Below is a small trained network, with its code and all its weights. Each question gives an input and a class and asks what happens when units are switched off, that is, made to give their printed mean instead of their output.

import numpy as np


def w(rows, s, z=0):
    codes = np.array(rows[::2]) - 128.0
    scale = np.full(codes.shape[1], s)
    scale[-1] = z or s
    return codes * scale


def norm(h):
    return h / np.sqrt((h * h).mean(-1, keepdims=True) + 1e-5)


def f(y):
    return y / 2 * (1 + np.tanh(0.7978845608 * (y + 0.044715 * y**3)))


def log_softmax(a):
    a = a - a.max(-1, keepdims=True)
    return a - np.log(np.exp(a).sum(-1, keepdims=True))


def net(x, mask):
    res = np.array(x, float).reshape(1, 7) / 4 @ E
    u = 0
    for l in range(3):
        y = f(norm(res) @ A[l][:, :-1].T + A[l][:, -1])
        res = res + np.where(mask[u : u + 8], y, B[l][:, -1]) @ B[l][:, :-1]
        u += 8
    return log_softmax(norm(res)[-1] @ U[:, :-1].T + U[:, -1])


A, B = {}, {}
E = w([
[134,167,174,130,138],'x0',
[89,164,166,37,135],'x1',
[167,106,231,160,199],'x2',
[254,150,67,163,107],'x3',
[94,102,41,76,154],'x4',
[163,139,99,148,157],'x5',
[195,75,160,138,146],'x6',
],0.002)
A[0] = w([
[204,128,228,218,169,4],'0.n1',
[173,33,103,221,116,68],'0.n2',
[26,204,191,109,117,168],'0.n3',
[69,32,174,113,171,156],'0.n4',
[63,76,191,94,191,97],'0.n5',
[142,135,135,89,200,144],'0.n6',
[3,98,224,105,107,114],'0.n7',
[66,116,94,126,200,18],'0.n8',
],0.0041,0.0015)
B[0] = w([
[235,48,245,107,141,230],'0.n1',
[104,235,142,197,100,174],'0.n2',
[36,253,81,240,47,238],'0.n3',
[37,208,50,71,124,202],'0.n4',
[17,127,51,105,42,188],'0.n5',
[136,127,82,122,164,146],'0.n6',
[67,247,91,184,123,254],'0.n7',
[175,89,131,81,118,114],'0.n8',
],0.0026,0.0018)
A[1] = w([
[195,43,71,197,113,134],'1.n1',
[217,135,49,174,127,76],'1.n2',
[200,124,40,161,185,206],'1.n3',
[189,140,239,167,129,2],'1.n4',
[140,125,147,121,137,51],'1.n5',
[125,103,115,53,8,110],'1.n6',
[62,138,66,61,2,134],'1.n7',
[169,141,34,242,55,118],'1.n8',
],0.0036,0.00094)
B[1] = w([
[76,232,172,150,164,173],'1.n1',
[58,182,171,136,124,171],'1.n2',
[42,148,140,70,134,187],'1.n3',
[205,51,155,160,107,185],'1.n4',
[125,119,127,145,95,108],'1.n5',
[216,117,207,202,216,146],'1.n6',
[215,126,170,193,160,250],'1.n7',
[5,172,152,80,141,209],'1.n8',
],0.0031,0.0019)
A[2] = w([
[133,255,90,132,72,138],'2.n1',
[136,122,144,93,159,2],'2.n2',
[123,138,108,143,168,139],'2.n3',
[22,160,180,156,106,220],'2.n4',
[159,178,121,109,92,46],'2.n5',
[226,98,133,114,127,138],'2.n6',
[64,144,155,115,106,142],'2.n7',
[135,104,133,128,93,106],'2.n8',
],0.0048,0.00084)
B[2] = w([
[8,217,128,171,170,242],'2.n1',
[87,151,158,112,139,110],'2.n2',
[116,128,91,91,108,138],'2.n3',
[111,255,58,196,169,254],'2.n4',
[98,136,159,165,215,134],'2.n5',
[156,176,103,226,149,154],'2.n6',
[124,223,128,158,88,174],'2.n7',
[194,177,101,145,139,118],'2.n8',
],0.0028,0.0031)
U = w([
[142,62,102,37,121,2],'0',
[254,81,212,169,130,131],'1',
[48,211,102,143,123,229],'2',
],0.0087,0.0025)

Each question gives the input, the list of numbers given to net, and the class t.
The units are the neurons (one row each of A and B). Each row of codes is followed by its name. A weight is (code - 128) times the scale printed after its matrix; where a second scale follows, it is the last column's (A, B and U).
mask holds one flag per neuron, layer by layer. A switched-off neuron (its flag False) gives its mean, the last column of its row in B, instead of its output. The means were averaged over made-up inputs and are rounded, as every weight is.
A unit's drop is (log p(t) with every unit on - log p(t) with that unit switched off) / (log p(t) with every unit on - log p(t) with every unit switched off).
most important unit: the unit with the biggest drop
top k neurons: the k neurons with the biggest drops, biggest first
top k neurons in layer l: the k neurons of layer l with the biggest drops, biggest first
drop of u: that unit's drop, to one decimal
input [3,-7,2,1,-7,6,-5], class 1: most important unit	0.n1
input [0,2,0,3,6,4,0], class 0: top 4 neurons	0.n3; 0.n7; 2.n4; 0.n2
input [-7,-4,2,7,6,-3,7], class 2: top 2 neurons	0.n2; 1.n1
input [4,8,8,4,0,-3,-3], class 1: top 3 neurons in layer 0	0.n1; 0.n2; 0.n4
input [-1,-7,3,-5,1,5,5], class 1: top 4 neurons	0.n1; 0.n3; 2.n1; 0.n7
input [-1,3,0,8,-6,0,-3], class 1: top 2 neurons in layer 0	0.n3; 0.n7
input [6,2,-5,5,0,-6,8], class 1: top 2 neurons	0.n3; 0.n7
input [-8,7,-2,5,6,8,3], class 0: top 3 neurons in layer 2	2.n4; 2.n1; 2.n7
input [2,5,8,4,8,1,-5], class 0: top 2 neurons in layer 0	0.n7; 0.n2
input [2,7,4,1,4,-1,7], class 0: top 2 neurons in layer 1	1.n7; 1.n4
input [-7,5,7,0,0,1,4], class 0: top 2 neurons in layer 1	1.n7; 1.n6
input [8,1,4,0,6,4,6], class 0: top 3 neurons in layer 1	1.n7; 1.n6; 1.n3
input [-8,7,-8,-1,-2,4,5], class 1: top 2 neurons	1.n6; 1.n7
input [-7,8,7,0,7,-5,7], class 0: top neuron	2.n1
input [0,3,-4,5,-7,2,4], class 1: drop of 0.n3	0.1
input [-6,3,6,-1,6,1,-2], class 0: drop of 2.n4	0.2
